Each row is followed by its group and then its class within the group.
[-19 -14   4  -1 -10  -8  -4 -26 -13   9  -5 -65   5   6  34 -27 -29  -7
   9 -12  14   2] -> Q740:P
[  2 -42  41  -1 -13 -10   5 -22 -12  21   3 -58  18   0  27  34  -5  -9
  -9   9  -5  -3] -> Q740:P
[ 12  12  23   1   6  37  -6 -10  -5  12  -2   6  -2  12  -6  15   6  -1
  -5 -16  -6   2] -> Q741:A
[ -5   4  -8   4  -5 -19  -8  -6  -7  12   2 -46  -3   2  42 -67 -18  -4
   7  -4  13   7] -> Q740:M
[ -6 -22  22  -3 -14 -14   3 -32 -12  16   1 -43  19  -5  26   1 -15 -18
   2   6 -15  -1] -> Q740:M
[ -9 -32  23  -6  -3 -24  -4 -17 -19   1   1 -60  12   1  15  -3 -22 -14
   4   9   6   2] -> Q740:F
[-21  25  10  23   5  33 -12  -6   1  36 -13  -5   9  10  11 -46   8  -2
   8 -27  -3  -1] -> Q741:X
[ 21 -12  22   7   2  19  -4 -16 -15  32   5  -8   8  13  10   2  -3  -3
   9 -15 -10   2] -> Q741:A
[  3 -40  31 -10   5 -13  -1 -32 -15   6   6 -54  15  -9   8  10 -13  -5
  -2  13   3   0] -> Q740:F
[ 21 -10  15  -7   7  16  -7 -22   6  16   4  -2  19   2  -7 -18  14   5
  -2 -13  -6   8] -> Q741:X
[ 19 -11  20  18   5  14 -11 -20  -9  21   0   6   5   9  23  -2  -5   1
  -7 -25  -3   0] -> Q741:V
[ 12 -24  12   9  -7 -42  -3 -14  -4   4   5 -37  -3  -7  18 -27 -20  11
   1  -2   8   0] -> Q740:M
[ -6  -4  17 -16  -5 -35  -1 -13 -14  11  -5 -68   9  -6  30 -54 -23  -5
  12   4  14   7] -> Q740:P
[ -4 -11  -5  22  -6 -13  -5  -7 -20  -1   4 -45  -1  19  34 -20 -24  -4
   6   6  13  20] -> Q740:F
[-12 -40  15   2  -9 -17   0 -15 -20   4   6 -48  -1  -5  24  20 -19  -7
  -9  -1   9   7] -> Q740:P
[-13  -4  16   4   9 -40  -1 -26 -20   9  -4 -65  14   6  29 -52 -28 -11
   4   0  14   9] -> Q740:F
[  3  -2  25   7  11  18 -21 -13   2  22  -5   4  13  11   6  -1  -2 -20
 -14 -19 -15   3] -> Q741:V
[ 28 -31  29  -2   6  36 -14  -7  -5  -4   5  -6   0  20 -14  47  13  18
   4 -16  -2  -6] -> Q741:X
[-19 -18  -4   4  -8 -22  -1  -4  -6   4   4 -44  17  -2  20 -13 -26   2
  13  10  11  -4] -> Q740:M
[  3 -14  17   3   9  27  -3 -17   3  18   4  -6  11   4 -12   2   8   8
   1  -9 -11  -1] -> Q741:X
[  0 -11  19  -8  -7 -18  -1 -19 -14   5  -1 -31  12 -14  21 -18 -12  -4
  -3   2   2  -5] -> Q740:M
[ -6  62  12  12  12   3 -22  -2   6  39  -5  17  -4  11  16 -82  -7  -8
   2 -33  -1   0] -> Q741:V
[ 21  -9  25   0  10  29  -8 -17   3  12  -6  10   8  11  -7  15  21   6
  -4 -15  -8  19] -> Q741:X
[ 20 -31  30  -2  -1  10 -15 -33  -5  -3   2   1  14   9 -11  23  11  22
  -7  -8 -10  -1] -> Q741:X
[-15 -36  13 -14  -6 -31   1  -7 -35  -3 -20 -57  12  -1  14  14 -14 -15
   5  23  12  -7] -> Q740:P
[  8  -9  27   0   7  25  -3 -18 -23  13  13  -5  14   9  23   1   1  -2
 -14 -11  -4  -2] -> Q741:A
[ 22  -6  14   2   2  11 -12  -4   3  13   3 -12   9   9 -10  -2   4   9
   5 -12 -12  -6] -> Q741:X
[-17 -20  16 -12  -8 -17  81 -12 -22   0 -14 -50   4  11  -9  16 -10 -10
  -2   5  -1  -5] -> Q740:P
[  9  -9  50   4   6  30  -9 -22 -15  16  -1 -10  16  12   4  20  -1  -4
 -17 -11 -18   3] -> Q741:V
[ 20  11  18   8   5  16  -7 -26   8  31   2 -21   5   8  16 -48   9   3
  -4 -19  -5  -5] -> Q741:X
[ -8 -13   6  -5  -5 -75   1 -13 -10  12   6 -61   7 -10  38 -31 -20  -8
   9  12   9   0] -> Q740:P
[ 14  -7  16   5  10  11  -7  10  12  18  -1 -17   1  19  -1 -12   3   3
  -2  -6   0  -6] -> Q741:X
[-11  25  -4  -3  28 -24   6  -1  -9  26  -5 -53  13  -1  31 -73 -24  -4
  13  -1  10  -3] -> Q740:M
[ 20 -17  19   3   6  16  -5 -24  -7  14  -6 -18   7  21  25  -1   6 -20
  -9 -30  -7   2] -> Q741:V
[  6  39 -23   8  13  12 -10   0   3  24  -1  -5  -4   4  18 -82   0   5
  14 -25  12   0] -> Q741:X
[  0  -5  -7  -8  -6 -32   2 -22 -18   0  -8 -52   9  10  32 -34 -23  -7
   1  23   9  -1] -> Q740:F
[-14 -27  21 -19  -9  -9  -7 -11 -19   0   4 -52  21   2  12  23 -24   8
   3  18   3  15] -> Q740:M
[ 18   7  18  -3   5  14  -8 -23 -10  19  -3   1   9   4  16 -18   9   2
  -2 -18 -12  -1] -> Q741:A
[ 19  -3  18   3   5   9  -6 -25  -4   9  -3  -1   1  -6  11  -7 -14   8
  -4 -11  -2   7] -> Q741:A
[-26 -17   9 -25 -11 -35  19 -14  -6  10   1 -63  12  -7  19 -12 -26 -16
   2  25   4  -2] -> Q740:M
[ 11   6  30  17   0  36  -8 -15 -12  11  -5  -6  10   5  11 -11  10 -17
  -8 -14  -4   0] -> Q741:V
[ -4 -20  15 -12 -16 -20  -3 -12 -11  18  -4 -70  19 -13  34  -6 -35   0
   6  12  14  -3] -> Q740:M
[-13 -26  22  -5 -14 -27 -15 -22 -24   7   3 -46  11  -3  16   5 -13  -5
  -1  16  -2  -1] -> Q740:F
[  0 -27   4  -8  -4 -23 -10 -18 -25   1  -4 -50  16   4  30  -9  -7  -9
   1   9   2   0] -> Q740:F
[  2 -15  33  -9   3  -1  -2 -19 -10  17 -12 -45  25  -7  19  -4  24  -8
   4 -10   2   1] -> Q740:M
[ -4   8  -2  -1 -10  -4  12  -1 -12  22   9 -49   5  -8  39 -67 -24  -3
  11 -12  26   0] -> Q740:P
[ 24 -12  19   8   5   7  -8 -11   6  -4   3 -16   0   2   0 -13   2  13
   1  -2  -2  -1] -> Q741:A
[  2 -15   4  -5   2 -15   2  -9  -9  21  -4 -60  18  -5  20 -22 -20  -5
  10   3   6   1] -> Q740:M
[ 17 -27  32  -6  13  25 -15 -17  -7  15   2   1  24  10 -10  34  12  -2
  -3  -8 -21 -13] -> Q741:X
[ 17   7  14  11  -1  25   3 -23   4  15  -1   5   6   9  -5 -11  12   1
  -2 -19 -11   2] -> Q741:A
[ -5 -21  25  -3   4 -29   2 -21   2   5   8 -56  15  -5  21 -11 -20  -7
  -4   0  -1  -5] -> Q740:M
[-17 -33  23  -9  -2 -24 -37 -13 -18  -2   2 -61  14  -5  16  -9  -1   4
   5   1  11   1] -> Q740:P
[ 12 -11  26  14   5  28  -5 -17   4   2  -1   5   9  10  -5  39  24   2
  -8  -8 -17   1] -> Q741:A
[  1  40 -10  17 -30   0  -7   6  -5  34  20 -27   2   3  27 -82   2  -1
  10 -22   9   0] -> Q741:A
[-16 -37  23 -15  -9 -19   3 -11 -16   1  -1 -58   6   2  10  31 -17 -13
  -7  15  -2   2] -> Q740:F
[ 14  -1  22   9   8   6 -13 -21   1  11  -1   3   5   9   9 -19 -15   4
  -8 -11  -3   4] -> Q741:V
[ 21  -8  26   4  -3  33 -27 -16 -15  10  -3   2  13  13  -1  17   9  -2
  -8  -5 -11   8] -> Q741:A
[ -8 -28   4 -14   4 -22  -1 -25 -25   0   2 -62   9  -1  27 -27 -19  -4
   6  -3  10  -2] -> Q740:M
[-16  -4  12  -3  -3 -11   0 -12 -20   6  -2 -51   4  -6  27  -8 -37 -16
   4  -1   6  -1] -> Q740:F

Each row is followed by its group and then its class within the group.
[ 14  -5  -1   5   3 -22   5  14   1  -2   1  -5  -6  -1  11   4  -6   2
  16  31  -2   1] -> T:Q899
[ -7   0  -4 -16  -4  31 -19   9  -1   5  -6 -10   2 -14 -20  16   8  -8
  23 -13   1   7] -> G:Q424
[ 36  -6   8  38 -10  -9  24 -30   0   3 -10  15  -8  -7  -1   3  -7  -5
  -3   8   2  13] -> G:Q424
[ 13  17   9  38  -6  14  19 -42  13   2  -7  -2   0 -15  -6  -2  -2 -14
   5   8  -8  10] -> G:Q424
[ 45   5  11  49  -2 -13  25 -39  -3   9   2  11  -7  -6  -2   4   3  -5
   7  -5  -3  11] -> G:Q147
[  5 -12   5  -3   1 -11  -6  -6   2   7  -3 -16  -2   1   9  -2  -1  -8
   4  43  -6 -14] -> T:Q757
[-49   1  -7 -12  -8   4 -14  -4 -13   4  13   4  -5   5   1   3   3   0
 -32   1   0  -7] -> J:Q678
[-33   0  -2 -22   9   1  -9  14   0  -3  26   5   4   5   6  -4 -11   8
 -15  -9   0  -6] -> J:Q938
[  7  -8   0 -35 -10 -20  14  28  13   4  23 -31  -8   5  14  -9   3  -2
  13  55   0 -12] -> T:Q899
[ -4  -5  -4   2  -5 -14   1   0 -22   3   6 -14  -8   4  13   4  15 -10
   0  42  -5 -22] -> T:Q757
[  9  -9   2  17 -14 -23  28 -13   7   2  11 -17  -7   3  12 -10   6 -10
  16  50   6  -1] -> T:Q264
[ -2  -9   4  25   3 -13  27 -14   4   3  -4  10  -1  11   0   1  -9   9
   1  11  -3  10] -> E:Q149
[ 22  -5  13 -13 -13 -12  22  12   5  -1  13  -7   1  -6  10 -15   5   2
   3  13   9  16] -> E:Q645
[-36  -2  -4 -44  -8  11  22  25   3  -7  10  -6   4  12   1 -18   0   8
  -2  11   4  14] -> E:Q809
[-30  -9  -1 -23  -1 -10   9  19   5  -5  18 -11  -5  11   6  -1  -1   9
   9  39  -4   1] -> T:Q899
[-20  -4  -8 -21  -5  -5  -8  28   7  -2   3 -18   3  13   8   7  10  11
   9  62  -2  -7] -> T:Q899
[29 -2  2 22 -4 -9  5  0  3  7 -6  9 -5 -3 -2 -1 -7 -4  2  3  1 10] -> G:Q424
[ 37  -6   4  33  -1  -8  19 -13   0   5  -5  16  -4  -6  -8  -4 -14  -6
  -5  14  -4  21] -> G:Q80
[-15  -8  -1   3   2  -8  10  -2   2   0   5 -16  -4   7   5  -3  -5   1
  10  38  -3   0] -> T:Q757
[-17  11  -1 -24  -8  11 -12  15   0   3  -2   4   3  -2   6  -1  10   8
 -17 -17   4   6] -> J:Q678
[-25   7   1  -1  -3  19  -4 -11  -5   2 -13  11  -2  -1  -4  -2  -5   1
 -16  -8   6  -1] -> J:Q678
[ 31  -5   3  40  32  -6  14 -21  -5   4  -8  21  -6  -8  -2  -3  -2   0
   4   3   4  16] -> G:Q147
[  7   1   7  26 -12  -5  26 -27  -7   2   0  15   1  -1  -6  -4  -4  -1
  -3  -1   8  14] -> G:Q147
[-25   3  -2 -45   5   9  -6  21  -8 -10   9 -13   7  -1   4 -19  -3  -7
   2  -4   9  -2] -> E:Q809
[-11  -6   2 -14   5  -4  29   1   6  -1   4   7   8   8   4 -16   4   7
   3   5   1   2] -> E:Q149
[ -2  -4   2 -18   1  -1  22  18  14   3   5   1  12   5   5 -12   2  13
  16   5  -1  21] -> E:Q149
[  1  -6   2  -4   6  -8  19   5   0  -2   8   1   1   3   5 -20   8  10
   8   1  -3   6] -> E:Q149
[ -1 -14  -5 -19   7 -19   3  34   2   1   9   3   2   1   9 -10  -3   7
   8  26  -1  -4] -> T:Q899
[ 40  -5  14  54   5  -8  21 -41  -4  -1  -8   8  -2  -3 -11   1  -6   2
  20  12   2  13] -> G:Q147
[ 21   1   8  16  -2  -4  14 -43  -3   5   2 -16   4  -7  -2 -10   0  -9
  -2   2   5  -3] -> G:Q424
[  5  -8  -3   0   3 -16   1  12  -3  -2   4   0  -3  -2   5   0  -1  -4
  12  28  -6  -6] -> T:Q264
[-21  -6  -3 -14   6  -6  15  20   8  -6   8   3  -4  12  -5  -9  -5  10
   7  20   5   6] -> E:Q809
[-23  -6  -1  -1   7   3   6  -4   0   4   2  13   1   5   4  -3   3  15
 -15 -26   0  -7] -> J:Q938
[-12  -6 -19  -5  -8 -16  16  19   7   1  11 -19  -5  15   7   4  -2   6
  15  51  -1  -5] -> T:Q899
[  9  -6   0  -5  -3 -15  23  14   9  10  15   3  -4   3   4  -8   8   0
  -2  18  -2   5] -> E:Q149
[-27  -3   6 -38  -8   9  39   7  15 -10  14 -14  -2   7  -1 -24   2  11
  -3  20  -2  15] -> E:Q809

Each row is followed by its group and then its class within the group.
[ -8 -14   8  -1  -3   0  19 -11 -19 -22  -1  -3   9  -4  -7   2  -9  -2
 -27  22  -5   5] -> K:S
[  1  13  -2  -1  -3   2 -11  11   4  -2 -24   4 -17 -16   0  -2   7   0
  39  -1   2  -1] -> L:W
[ -5  -6   7   1  -1   1  12  -9 -17 -11   5   1  16  25  -6   3  -6  -2
 -36  13  -6  11] -> K:D
[  2  18  -2  -2  -8   1   3  12   1 -11 -22   1 -28 -39   1  -6   5  -1
  40   4   2  -1] -> L:W
[ -7 -11   8   0   0   1  12 -12 -27 -22 -10   0  14   7  -7   4  -8   0
 -32  22  -7   9] -> K:S
[ -9  -9  12   3   1   0   6 -10 -22 -26 -23  -4   7  -8 -10   1 -12  -3
 -19  20  -5   2] -> K:S
[  3  18   0  -4  -6  -2  -5  10   5  -6 -19   1 -25 -20  -3  -4   3   0
  39  -2  -4   4] -> L:U
[  1  12   9 -10  -4 -13   3   1 -17  -8  21   0  20  15 -13  -1  -8  -4
   7  -1 -12  20] -> Z:Q
[-10 -12  11   5   2  -1   1 -14 -20 -26 -21  -4   0   2  -9   4 -12  -2
 -27  19 -13   5] -> K:S
[  1   6   8  -9  -1  -9  21  -1 -16  -8  26   0  25 -33  -8  -9 -12  -2
  -8   7   3   2] -> Z:N
